Below is a small trained network, with its code and all its weights. Each question gives an input and a class and asks what happens when units are switched off, that is, made to give their printed mean instead of their output.

import numpy as np


def w(rows, s, z=0):
    codes = np.array(rows[::2]) - 128.0
    scale = np.full(codes.shape[1], s)
    scale[-1] = z or s
    return codes * scale


def norm(h):
    return h / np.sqrt((h * h).mean(-1, keepdims=True) + 1e-5)


def f(y):
    return np.maximum(y, 0)


def log_softmax(a):
    a = a - a.max(-1, keepdims=True)
    return a - np.log(np.exp(a).sum(-1, keepdims=True))


def net(x, mask):
    res = np.array(x, float).reshape(1, 5) / 4 @ E
    u = 0
    for l in range(2):
        y = f(norm(res) @ A[l][:, :-1].T + A[l][:, -1])
        res = res + np.where(mask[u : u + 9], y, B[l][:, -1]) @ B[l][:, :-1]
        u += 9
    return log_softmax(norm(res)[-1] @ U[:, :-1].T + U[:, -1])


A, B = {}, {}
E = w([
[180,149,87,2,209],'x0',
[168,8,118,184,249],'x1',
[19,78,10,148,136],'x2',
[125,132,124,129,128],'x3',
[127,125,130,127,129],'x4',
],0.00093)
A[0] = w([
[75,146,80,166,149,123],'0.n0',
[42,98,46,84,125,14],'0.n1',
[186,115,182,100,98,245],'0.n2',
[181,78,179,163,204,95],'0.n3',
[110,137,78,121,46,91],'0.n4',
[40,96,52,174,127,177],'0.n5',
[60,191,199,74,38,75],'0.n6',
[154,204,51,5,90,112],'0.n7',
[181,137,131,52,172,87],'0.n8',
],0.0029,0.0013)
B[0] = w([
[172,116,95,99,93,184],'0.n0',
[105,154,222,152,201,189],'0.n1',
[168,127,139,203,161,216],'0.n2',
[38,109,130,171,157,206],'0.n3',
[103,215,129,98,184,179],'0.n4',
[164,121,68,107,2,252],'0.n5',
[180,121,29,155,119,214],'0.n6',
[139,52,231,81,94,228],'0.n7',
[221,118,84,146,141,197],'0.n8',
],0.0029,0.0022)
A[1] = w([
[115,120,72,122,124,160],'1.n0',
[72,92,155,206,112,201],'1.n1',
[78,96,110,131,159,177],'1.n2',
[121,141,253,154,147,82],'1.n3',
[71,100,107,38,172,81],'1.n4',
[117,225,166,174,48,49],'1.n5',
[38,153,156,66,99,181],'1.n6',
[140,176,129,198,84,10],'1.n7',
[163,84,80,72,221,156],'1.n8',
],0.004,0.0013)
B[1] = w([
[120,155,111,107,94,197],'1.n0',
[155,100,174,87,112,232],'1.n1',
[160,161,142,129,109,184],'1.n2',
[54,116,108,102,92,181],'1.n3',
[57,118,169,83,134,174],'1.n4',
[120,143,82,166,196,217],'1.n5',
[77,115,174,94,192,181],'1.n6',
[121,131,124,117,253,186],'1.n7',
[86,204,87,165,103,255],'1.n8',
],0.0042,0.0022)
U = w([
[183,192,111,217,241,252],'0',
[27,210,27,112,103,217],'1',
[240,181,199,56,88,70],'2',
[50,140,205,6,145,55],'3',
[98,42,255,184,134,94],'4',
[136,29,74,169,20,17],'5',
],0.0084,0.0014)

Each question gives the input, the list of numbers given to net, and the class t.
The units are the neurons (one row each of A and B). Each row of codes is followed by its name. A weight is (code - 128) times the scale printed after its matrix; where a second scale follows, it is the last column's (A, B and U).
mask holds one flag per neuron, layer by layer. A switched-off neuron (its flag False) gives its mean, the last column of its row in B, instead of its output. The means were averaged over made-up inputs and are rounded, as every weight is.
A unit's drop is (log p(t) with every unit on - log p(t) with that unit switched off) / (log p(t) with every unit on - log p(t) with every unit switched off).
The circuit of an input: a set's keep is (log p(t) with only the set's units on - log p(t) with every unit switched off) / (log p(t) with every unit on - log p(t) with every unit switched off). Starting from the 12 units with the biggest drops (on a tie, the unit counted first), units are removed one at a time, each time the one whose removal leaves the highest keep (on an exact tie, the one counted first), for as long as the keep stays at least 0.8.
units of the circuit, in order: the units of the circuit, biggest drop first
unit that matters most: the unit with the biggest drop
top k neurons: the k neurons with the biggest drops, biggest first
k most important neurons of layer l: the k neurons of layer l with the biggest drops, biggest first
drop when u is switched off: that unit's drop, to one decimal
input [-2,4,4,-3,7], class 5: most important neuron of layer 1 => [1.n8]
input [-1,-5,-7,-2,-6], class 0: units of the circuit, in order => [1.n5; 0.n2]
input [0,2,5,-5,-3], class 5: units of the circuit, in order => [0.n5; 1.n8]
input [-1,2,7,2,0], class 5: units of the circuit, in order => [0.n5; 1.n8]
input [0,-8,-3,-7,-7], class 0: units of the circuit, in order => [1.n5; 0.n5; 0.n2]
input [0,2,-2,-5,-6], class 4: top 3 neurons => [0.n3; 0.n6; 1.n1]
input [5,-6,8,6,-3], class 3: units of the circuit, in order => [0.n7; 1.n6]
input [-1,4,-7,-8,-6], class 4: top 2 neurons => [1.n3; 0.n3]
input [1,7,5,-4,-6], class 1: units of the circuit, in order => [1.n8; 0.n2]
input [-1,-7,-3,2,3], class 0: top 2 neurons => [0.n6; 1.n5]
input [0,-3,-4,8,8], class 0: 2 most important neurons of layer 0 => [0.n6; 0.n2]
input [4,0,4,5,-4], class 3: units of the circuit, in order => [0.n7; 0.n1]
input [0,4,-2,-1,8], class 4: 2 most important neurons of layer 1 => [1.n1; 1.n5]
input [5,4,1,0,8], class 1: units of the circuit, in order => [1.n8]
input [-2,3,4,-7,-6], class 5: top 2 neurons => [0.n5; 1.n8]
input [0,1,-4,-1,-5], class 4: 2 most important neurons of layer 0 => [0.n6; 0.n3]
input [4,-7,2,-3,-8], class 3: 2 most important neurons of layer 0 => [0.n7; 0.n5]
input [-4,4,1,-1,0], class 5: 4 most important neurons of layer 0 => [0.n5; 0.n1; 0.n7; 0.n2]
input [-3,0,-5,8,-3], class 0: 2 most important neurons of layer 1 => [1.n7; 1.n5]
input [-4,-7,-4,0,-3], class 0: unit that matters most => 0.n6
input [-5,4,1,6,-8], class 5: 3 most important neurons of layer 0 => [0.n5; 0.n1; 0.n7]
input [4,6,1,-6,4], class 1: drop when 0.n1 is switched off => 0.1
